Table B holds the same points as the rows below and some others, measured another way and shuffled. Each row below is followed by which row of B it is.
B:
1: [ -39  -26    2   85 -101  -87   37  -84   87 -185   31 -175 -125   49
  -91 -129  100  -45   80 -154  124  125  147 -124   45  -42   25 -172
  -40  169  -16  100 -134  -95   81  205  -26]
2: [ -49   63  -29  120  -25 -117  126 -118   87 -185   20 -236  -51   69
 -191 -172   35 -104  110 -154  141   70   95 -123   -4  -95   26 -254
   38  253   13  103  -32 -102   79  142  -67]
3: [-116  -19 -136   -2  -23   54 -100   20  -67  -12   18  -20   29   97
    2 -149  165  -64   -5  -20   51  167   91 -176  -26   15   89 -124
 -158  108   -6   23   38   19   74   51  -11]
4: [  63    2   41   59   28   46  -97   62 -147 -146   -3  244  273   24
  -73  128   24  -96  -18   47  -47   77  -49  -70   55  195  -46  108
 -140   -2  106 -128  108  117 -249  -25  254]
5: [ -76 -193   -1  -14  -93  193 -109  136   35   18   23  200  208   29
  170  109   28   91 -121  -39  -57  196  113  -79  115  150  -41  125
 -169   79   93  -95   27  107 -235   20   84]
6: [  64  103   62  170  -34 -165  139  -97   33 -350   11 -137   40   24
 -239  -86  -14 -136  151 -130   86   62  -14  -45    5   31   10 -168
  -64  211  110  -21   46  -22  -34  136  150]
7: [ -68  327  -33   12  130 -102   53 -260 -238   -9   46 -339 -111  197
 -310 -271  159 -179  229   90  136  -11 -148 -173 -151 -173  243 -203
  167    7 -104  150  -60 -111  259   64   40]
8: [  13  346   84   62  117 -112  112 -206 -233  -72   38 -333  -39  144
 -283 -105  138 -204  329  112  139   48 -256  -67  -91 -138  234  -97
  152  -70  -57   85   11  -62  123   43  140]
9: [-160  226  101  141  112 -187  322 -230  161   18  -83 -233  -74  165
 -257  -96   -7  -94  327   50  153 -105 -216   -6  -37 -202   79 -103
  231  164  -23  123   79  -88  197  114  -55]
10: [ 136   22  -23   24  -14  -45 -190   19 -146 -171   30  107   60   54
 -110  -50  130  -75   42   56  -49  116   30  -67    4   90   14    9
 -195  -88  -22  -91  -48   48  -39   57  187]
11: [  38 -101  -81  -51  -82  127 -241   32 -103  -69   89   74   68   87
   70 -172   82   90 -122  -65 -107  184  177 -130   22   90   68  -27
 -194   40    2  -55 -161   37  -64   44   94]
12: [  96   91   -1  -64   26   92 -281   16 -334    2   64   48   51  105
   -7  -34  240  -80   73  151  -53  183  -58 -101   -1   66  176   92
 -133 -254 -100  -38  -96   52  -19  -31  217]
13: [ -50  307  -35   38  165 -114   35 -172 -281    8   14 -232  -30  151
 -305  -88  215 -273  259  167  187   16 -191 -169 -118 -143  162 -123
  146  -94 -107  132   48  -70  165   39   43]
14: [  25   73   40   34  100   75  -99   57 -106   54  -45  170  216   93
  -31   85   77 -101   90  128  -54   71 -111  -24   59   54   45  107
  -38  -78  -29  -62  116   77 -122 -128  118]
15: [ -82  -79   11  -22   64  171  -16   34   -7  202   25  143  266  126
   96  104  -57  137  -34   86  -57   76  -50  -43   49  -15  -41  185
   90   -1   49  -42    4   85 -244  -28  -17]
16: [ -57 -184    2   23  -49  126  -86  125   31   -1  -13  308  242   60
  175   99   -3  120  -73   16  -92  150    6  -35   86  166  -63  184
 -211   53  135 -137   67  164 -232   44  131]
17: [  23   46  137   97   99   92  163   40  115   85  -16   19  352   68
  -38  200 -166   17  124   38  -32   56 -144   97  104  -61  -54  130
  182   74   79  -82  157   61 -334 -129    5]
18: [-137 -362  -87  -46 -121  173  -81   92  194  120   55  231  153   85
  251   11  -71  329 -223  -74  -85  149  223  -88   83   50 -164  144
 -111  146  104  -63 -141   88 -217  171 -103]
19: [  74  -54   -9  -59  -42  101 -273   15  -86  -39   38  181   63   81
  -30  -86   79   40 -110   21 -145   69  150  -96   58  123   21   48
 -139  -41  -66  -73 -160   16  -51  -11  150]
20: [  39   -9   11    7   13   67  -28   16   62   40   32    8  157   90
  -45  -17  -44   67   27   28  -74   87   25   11   35  -44  -11   33
   15   36   -4  -79  -10   27 -128  -27    2]
21: [   0 -184  -41  -25 -155  116 -165   75   -5 -122   84   85   74   18
   86  -31   67   88 -139 -102  -42  216  214 -121   72  137  -23   10
 -220   84   65  -76 -113   49 -143  121  104]
22: [ -89  353   16   60  198  -92  103 -178 -340   30    2 -240   26  162
 -267  -20  215 -296  322  196  218   31 -317 -157 -116 -129  210  -62
  178 -113  -58  137  118  -32  116   20   99]
23: [ -98  -68 -129  -63  -48    4 -232  -79  -33    4    5  114 -145  157
  -22 -293  176   60  -84    7  -57   29  178 -196  -33   42   70  -81
 -177   53 -102   46 -204  -32  238  142   21]
24: [ 125  -23  -35   -7    7   35 -192   47 -175  -64   64  118  144   76
  -17   -2   92   11   11   83  -67  155    4  -59    3   56    4   87
 -137 -131   -2  -97  -67   80 -145   38  141]
25: [ -12  179    4  162   81 -229  255 -165  197 -133  -40 -228   -2  118
 -331 -182  -75  -97  245  -32   91  -64  -72   14  -64 -189   -8 -224
  119  240   10   28   94  -79  126   91  -84]
26: [ -64  347  -16   33  174  -65   35 -194 -326    2   17 -239    0  181
 -266 -162  188 -250  254  140  137   20 -238 -167 -129 -110  253 -131
  127  -48  -71  119   57  -46  167  -12  108]
27: [ -85  155  -51   45   57 -158   85 -184  -45  -33   21 -246 -134  124
 -288 -133  147 -146  177   56  190   -4  -14 -159  -87 -169   43 -170
  129   41  -94  141  -58 -118  201  176  -70]
28: [ 125 -135  -18   58   -7   63  -90  137   80  -67   19  213  305   18
    0  102  -87   54  -66  -18 -108  122  101   20   93   68 -163   82
 -103   54   70 -158   50   94 -317  -36   29]
29: [ -66  -59 -100  -62  -20   72 -219   49 -137   49   13  171   35  111
   60  -70  200   15  -20  123  -44  147   24 -130  -22   87   66   72
 -234  -91  -31  -61  -15   90   50   68  112]
30: [   1 -164  -91  -51  -90   65 -198   47  -14  -41   55  186   65   92
   78 -115   58  162 -111   18 -118  141  129  -84   -4  104  -24   69
 -251   12   43 -121 -112   94  -50  132  103]
31: [ -95  -70  -35  -19  -47  125 -160   62   43   49  -34  132   39   87
   74  -79  130   -9  -42  -13  -59  121  123 -102   80   82   72  -14
 -164   80  -53  -14    2   22   41  -36   30]
32: [ -27 -199   37  -39  -68  125  -79   31  156   57   30  233  167   62
   28   78 -107  208 -169    1 -129   16  153  -29  100   87 -162  168
  -16   75   48 -108 -119   48 -221   68   42]
33: [-261  157   25   19   70  -40  343 -213  234  208    8 -406  -51  148
 -276  -49  -53  -23  176   42  201  -73  -41  -72  -53 -305   15 -144
  393  220  -57  150   46 -157  135   96 -245]
34: [ -68   12  -70   39  -58  -88    2  -52   24 -117   22 -129  -85   53
 -158  -94  150 -104   73  -24  129  108  103 -141  -25  -35    7 -150
  -87   99  -26   40  -12  -50  116  173  -11]
35: [  49   10  -23   -8   24   20 -189   -3 -168  -37   13  172   77  128
    9  -93  120   25   42  105  -96   97  -59  -65  -13   85   81   90
 -178 -105  -10  -77  -60   91  -10   42  185]
36: [  -5  282    3   19   74  -82   14 -188 -265  -93   70 -319  -73  113
 -314 -126  188 -238  200   68  165   57  -90 -174  -94 -103  182 -167
  120  -41  -88  115  -46 -102  135   69   99]
37: [-100  215  195  126  202 -145  489 -233  441  220  -86 -228  129  149
 -421  119 -310   19  277  121   77 -292 -192  158   22 -351 -166   11
  587  196  -48   48  115 -139  -43  -22 -237]
38: [  43 -113 -131   70  -53  -65 -114   27   43 -186   19   99   54   60
  -48 -171   47    9  -50 -100  -22  115  181 -112    1   43  -72 -129
 -213  153   38  -41  -53   24  -17  129   -4]
39: [  35    9  -36  -15   43  146 -188   57 -261   16   61   90  205  100
   75   -6  121  -28    2   52  -42  199  -35 -118   20   66  105   72
  -94  -88   11  -32  -19   86 -171  -53  128]
40: [ -87  144  135  171  105 -279  435 -258  478   21  -95 -227  -55  113
 -454   -5 -215  -24  253   11  135 -275  -47   79   17 -303 -199 -123
  428  269  -59  101   18 -187  108  145 -237]
41: [ 136  101   72   40    4   41 -153    2 -193 -177   28   60  127   68
  -57  -60   86  -83   79    9  -91  136  -59  -33   42  129  142   19
 -155  -45   16  -91  -18   61  -96  -54  279]
42: [  -4   28  -36  -25  -46   13  -85  -74 -110  -91   86  -99   -9   83
 -121 -120   97  -13   -2   -6   26  110   78 -140  -35   12   61  -68
  -56   30   -6   -3 -114  -22   15  120   96]
43: [ -13  -28  -72  -70  -24  129 -302   38 -286  -41   48  193   84   86
   29  -62  210  -50  -98   67  -57  151   64 -202    3  183   99   54
 -228  -89  -14  -43  -68   75  -36   17  219]
44: [-213  -59   44   53  137   27  303  -42  365  359  -72   54  232  166
  -24  155 -215  195  109  139   18  -98 -136   83   34 -233 -183  172
  321  134   36   -6  129   29 -150   26 -266]
45: [-142   -3  170  216   25 -250  554 -201  699   27 -102 -236  -24   76
 -322   68 -316   95  228 -108  150 -218   22  140   95 -322 -282 -101
  436  403   17   93   29 -178    5  199 -337]
46: [  65 -165  -77   57  -29   40 -148  107   31  -68   12  204  166   72
  119  -55   25   88  -38  -53  -86  173  108  -42   67   52  -62   31
 -197   53   41  -75  -44   88 -156   47    1]
47: [-198   47  -89   26  -29 -102   60 -115   62   22  -13 -211 -212  134
  -93 -194  215  -68  166   16  173   92   30 -153  -59 -141  108 -169
  -33   98  -84  135  -32  -79  304  210 -108]
48: [-256 -275  -25  -93  -90  192   90   42  362  316   26   93  131  109
  148   85 -136  350 -145   41  -60   57  137   -7   58  -69 -163  181
   66  161   65  -81  -33   53 -141  125 -182]
49: [  40  302   80  106   69 -179   95 -228 -129 -187    9 -287 -121  148
 -274 -240  112 -164  312   13   87   17 -180  -51  -72 -104  231 -172
   57   33  -51   83  -54  -80  212   89  149]
50: [-223   22  143   71  132   67  412 -110  404  342  -52 -113  233  157
  -84  158 -291  171  135   56   45 -124 -140   99   73 -267 -127  117
  477  230   44   44  107  -41 -186  -27 -261]
51: [   1 -136  -85  -13  -14   66 -165   43  -51  -13   35  227  155   97
   53  -50   26  108 -105   22  -89  100   86 -103   12   87  -60   79
 -153   19   49  -82  -72   90 -131   78   66]
52: [ -89  -62  -29   26   56   71   10   57   15  129  -19  154  212  126
   99   52   10   88   62  107  -29  111 -112  -16   11  -11  -13  142
  -54    3   67  -71  102  124 -132   23    4]
53: [ -20  226   -3   94   31 -110  165 -116  -54 -165   39 -328   23   74
 -278 -118   63 -192  222  -13  148   98  -96  -71  -85 -100  123 -212
   31  141   40   13  131  -40   68   65   64]
54: [  33  164   23   88   91    2  -47  -43 -255 -131    3    3  153  105
  -81  -63  112 -170  144   19   29  111 -150 -107   -6   59  158  -39
  -56    7   39   12   69   49  -64  -41  194]
55: [-224 -223  -44  -92  -32  120   84  -14  378  326   -1  142  109  156
   62   -5 -173  369 -124   97 -115  -49   98   20   11 -101 -177  171
   87  149   34  -97  -49   47  -60  122 -184]
56: [  -2 -165  -54   -8 -119   78 -148   46  131  -65   29  104   30   81
   94 -175   12  155  -98 -107 -126  145  208  -51   62   65    5  -33
 -211  147   15  -75 -125   31  -20   75   21]
57: [-261  107  192  145  179  -34  513 -146  504  297 -148  -93  206  131
 -244  211 -294   14  208   63  109 -249 -170  106   99 -263 -174   54
  535  308   15   82  230  -92 -101  -62 -273]
58: [ -10   -3   49   23  116   89  -47   31    7  175  -46  202  224  135
   32   94  -12   44   67  134  -82   19 -103   11   76  -25  -22  179
   76  -68  -37  -35   29   66 -157  -89    3]
59: [-364  110  127   81  159    1  483 -168  354  353  -98 -188  130  141
 -217  217 -159  -19  192  109  217 -179 -173  -14   38 -275 -115   45
  529  240    5  149  203  -99  -37   24 -277]
60: [ -53  -58  -53  -35   57  155 -166   64 -125   93   -1  284  255  119
   65   11   33   48  -91  100 -113   71  -21 -101   18  123    5  137
 -113   -8   48  -96   52  127 -159  -60  119]
61: [ -45  -82  -48  -49   92  153 -157   85  -51  204  -17  312  274  115
   39  108   14   60  -86  167 -109   30   -7  -66   41   55  -83  196
  -17  -74  -14  -89   49  105 -191  -82   20]
62: [-109 -241  -86    2  -52  175  -58  129    7   48   49  217  284   62
  212   85  -25  162 -145  -38  -28  203   79 -111   53  103  -98  130
 -142  114  169  -85   37  149 -300   84    7]
63: [-224  218   90  110  170    4  353 -143   46  192  -37 -287  138  161
 -122   63  -26 -105  296   66  204   12 -275  -39  -12 -238  111  -34
  359  138   26  147  185  -44  -27  -21 -130]
64: [-144  -87  -36   33 -136  -14   22  -57  112 -126   25  -87  -98   67
   -9 -157   88   37   -4 -133   73  130  150 -141   18   31   42 -128
 -139  222   49   39  -77  -30  101  213   18]
65: [-278   85  154   66  188  -35  408 -139  413  420 -141  -21  126  182
 -169  213 -180   86  238  223   83 -228 -242  107   49 -281 -144  182
  470  102  -49   63  168  -46  -10    3 -248]
66: [  91 -128  -62  -15  -93   97 -213  107  -17  -96   64  110  124   42
   65  -75   58   69  -84  -49 -113  212  169  -53   54   93   -1    3
 -238   25   17 -122  -69   69 -133   21   86]
67: [-233 -259  -77  -87  -31  274 -117  131  -16  257   21  303  249  105
  285  143   48  192 -181   76  -42  168   54 -147   66  112  -62  243
  -99   20   96  -52   25  153 -235   47   -9]
68: [ 125  -82   49  120   39   10  -56   80  115 -143  -54  327  318   26
  -81   81 -143   -2  -62  -49 -140  -14   65   24  123  136 -176   66
  -78  140   87 -142   73   79 -293  -78  102]
69: [-166  148   -3   23   50  -99  196 -223  159  115    1 -320 -151  188
 -211 -219   21   22  202   37  109  -45  -45  -56  -77 -261   96 -154
  218  143  -93  127  -69 -129  256  134 -159]
70: [-319 -179  -27  -66   76  143   84    2  324  522  -84  185   86  214
  174   73  -43  281    5  184  -36  -46  -26   -2   58 -182 -103  234
  191   34  -78   45   -7   31   13   43 -297]
71: [ -56  -39 -117  -88   29   85 -163    3 -173  160   72   48   59  164
   76  -85  149  106   18  164  -25  160  -37 -113  -71  -49   73  102
  -83 -150  -39  -27  -87   77    2   93   14]
72: [  71 -174   10   21 -109   91 -170  100  106 -134   10  235  151   17
   42  -13  -28   85 -138  -95 -147  116  204  -31  123  169  -83   41
 -216  119   51 -136  -60   61 -177   13  119]

[  45  126  -66 -169   60 -135  192  -32   47    6  -32 -223 -290  111
  313   42  176 -260  159 -156 -208 -339   82  523  -71   89    8 -207
   27   22 -124  150 -126] => 24
[  77  -53 -138 -148 -133  -19 -188   53  -20  181  100   71 -179   51
 -220 -116   25  -38 -140  -89  132   -9   57  -31 -107 -228  -60  273
   58  122 -154  -16    8] => 13
[  69  126  -73  -52   48 -156  288    4  158  -59   85 -263 -298  192
  377  -62  264 -236  213  -82 -225 -291  135  512 -202  -61   48 -160
   10   28 -174   77 -153] => 29
[   0   -5  -32 -150  -62   36 -178   25   39  190   75   92  -59  143
 -161  -73   54  -36  108 -169   58   -5   -9  -85  -34 -255  -75  265
  112  103 -124  -72  -66] => 14
[  81  -17 -150 -216 -262    2 -270   53  -59  265   47   48  -18   39
 -276  -93  -42 -186  -61 -223  177   -7 -109  -89  -79 -240  -87  285
  177  219 -124  -89    5] => 50
[ -59  -17  -78 -254 -118   62 -178  -11  -32  245  -29   46  -92  150
 -236  -69    2  -15  -16 -173   30  -59    0    3   26 -165  -46  224
  113  169 -153   49  -48] => 28
[-333   -1   16  -95  100   27  169 -266  359 -110  -67   72 -364  406
  299  -17  390  290  197  128 -268  -38   98  201   13  109  213 -319
  -47 -140  159  -65 -243] => 63
[ 181 -164  -30  -14  262  -92  -71  -36   91 -118    4  165 -223 -128
  141   72  147   60   15   35 -156  -84  171  119   93  213  -94 -132
  -88 -194  111  -90  -38] => 22
[  24  -43 -173 -120 -164   -5 -190   10   22  176   24   64  -84   75
 -207 -108   -2  -80  -95 -116  131   -7  -16  -62  -93 -202  -20  152
   71  118 -148  -23  -24] => 36
[ 140  -37 -126 -156 -183  -40 -225   24  -58  224   67   62   93   47
 -192  -22  -30 -303   12 -292  202  -37 -180 -123  -95 -203  -98  239
  145  200 -188  -50   14] => 32
[ 122 -144 -106   26  271  -43  -77    3  117 -100  -69  100 -217 -127
   72  -28   72  110    7   65 -216 -117  273  157  101  127  -81 -170
 -110 -190   10  -10  -76] => 34
[ 165  -43 -141 -151  -81  -36 -244   23  -12  170   94   28   66   17
 -119  -67   -1 -223   35 -258  141  -31  -87 -114 -144 -248 -148  258
  114  231 -172  -84  -15] => 6
[  47   -2  -30 -183 -107    2 -202   36  -11  217   88   96 -112   91
 -198  -50   33    0  -37 -138  132   34  -11  -71  -56 -231  -88  301
  105  121  -87  -85  -27] => 70
[-263    8   20 -143  194   13  207 -248  313 -114  -51  -36 -339  393
  361  -27  385  254  222   71 -339 -121  164  300  -21   85  142 -255
  -60  -37   60   22 -246] => 52
[ 225   39  218  -52 -300 -173  -45    0 -103  295  -67  194  207   36
 -293  306  -94   25 -353 -102  443  293 -393 -118   99  133   -8   74
  131  -15   87 -223   66] => 54
[ 182   81  174  -27 -244 -133  -54    0  -68  299 -171  118  317   35
 -273  273 -168    0 -251 -154  367  241 -372  -92  121   95  -28  -24
  134   11   16 -174    3] => 41
[-328   32 -218   22  -34   17  201 -179  384  -77 -172 -122 -371  349
  144 -234  219  362  -98  262 -227  -27  262  305 -132  -53  274 -408
 -118  -50  -49   61 -251] => 48
[ 186   42  237  -53 -170 -122  -32   -5  -96  300 -127  156  269   67
 -297  289 -135  115 -302 -114  353  260 -305  -98  144  102  -42   75
   91   10   -9 -124   24] => 47
[  -3   92 -162   28  -86 -181  353   -2  251 -135  109 -229 -532  206
  362 -157  342 -100   34  142 -220 -225  223  566 -254  -25  193 -275
  -43  -91  -62   13 -143] => 60
[  29 -137 -112  -48  228   23 -145  -20  126  -58 -145  116 -209 -111
   11  -44   47  165   50   53 -266 -105  256  133  178  141  -76 -183
  -56 -166   81  -49 -105] => 66
[ 278    0  196   20 -256 -186   -8   12 -119  286 -108  171  319   18
 -323  310 -156    2 -399 -111  446  279 -381 -123  107  148  -12   36
   81   -8  -25 -137   79] => 4
[  24 -199  -24 -114  287   18 -108 -102  115  -88 -100  179 -246  -43
   66   28  152  257   16   74 -277  -77  239  115  201  242  -69 -130
  -83 -149  141  -46  -83] => 44
[ 207   -3  195  -32 -351 -165   15   -6  -96  294  -94  174  207   80
 -350  267  -94   89 -445  -38  419  311 -362  -86  111  156   47   56
  109    0   50 -185   76] => 26
[ 142    6  167  -10 -326 -127    5  -11  -73  301  -87  182  232  136
 -349  234  -94   24 -334  -90  407  265 -363 -132   97   76   62   63
  106   -5  -37 -125   51] => 59
[  74 -151 -181  -37  172    0 -123   23   86  -47 -121   67 -255 -138
  -34  -99   23  107  -44   67 -245 -148  300  189  127  109  -62 -152
  -72 -136   -5   16  -70] => 37
[ -94  -35 -127 -168  -14   74 -330  -62   84  162   40  185 -101  110
 -152  -83   43   22   71 -153  121   30  -11 -227  -69 -262  -75  196
   64   83  -62  -78  -83] => 1
[ 182    5  217  -93 -290 -132   33   17 -147  314  -83  152  167  105
 -337  271  -83    3 -322 -116  331  186 -320  -17  161  149   21  112
  125    3  -28  -78   73] => 61
[ 199 -146  -53   29  280  -86 -115  -27  139 -123  -18  143 -133 -157
  143   40  106   86   37   30 -143  -35  166   63   60  146 -126 -149
  -81 -164  115 -152  -68] => 16
[ -95  184 -117  -61  -45 -117  200   10  182  -13   22 -175 -544  165
  242 -105  217   -7   18   85 -142 -199  229  496 -173  -79  125 -216
  -24 -108  -49   61 -162] => 58
[-125   80 -165  -25   -2  -91  239 -101  266  -79  -53 -196 -388  244
  267 -144  238  114  -40  136 -199 -137  217  429 -189  -28  169 -313
  -78  -12  -76   66 -192] => 30
[-190  -10   39 -109  248   18  173 -196  265  -98  -19   -2 -222  350
  338    1  341   89  362  -45 -334 -179  122  238   18   51   79 -192
  -37  -58  -27   50 -225] => 65
[ 162 -173  -87   81  181  -89  -67   -7  155 -132   23  184 -215 -113
   96   -1  143   49   12   87 -122  -38  168   64   50  137  -40 -158
  -88 -236  100 -143  -45] => 43
[ 133 -100 -176    5  212  -59 -157   -1  130  -83  -96   68 -213 -192
   76  -50   27   97  -50   61 -150  -79  241  135   34   94 -102 -207
  -86 -139   66  -81  -84] => 8
[  41   28  -22  -27 -171  -14 -112   74   79  187   68   88  -24  125
 -195  -76   24  -33   39  -93  129   78  -53  -80  -54 -263  -17  189
  117   23  -93 -158  -63] => 31
[-231  108 -131  -35  -30  -30  203 -106  317  -57  -58 -138 -402  304
  245 -158  266  133  105  122 -233 -120  188  370 -132  -71  195 -303
  -24  -67  -11   -3 -233] => 56
[ -79  132 -185  -74  -44  -83  203    4  172  -19  -88 -252 -418  137
  213 -144  156  -59   50   45 -265 -270  237  550 -102  -15  114 -296
   -3  -37 -103  106 -175] => 20
[ -79  -66  -57 -179 -127   58 -176  -40   63  180  101  155 -126  226
 -194  -97  120   27   36 -113   82   34  -26 -141  -49 -236   -1  280
   95  112  -95  -69  -49] => 68
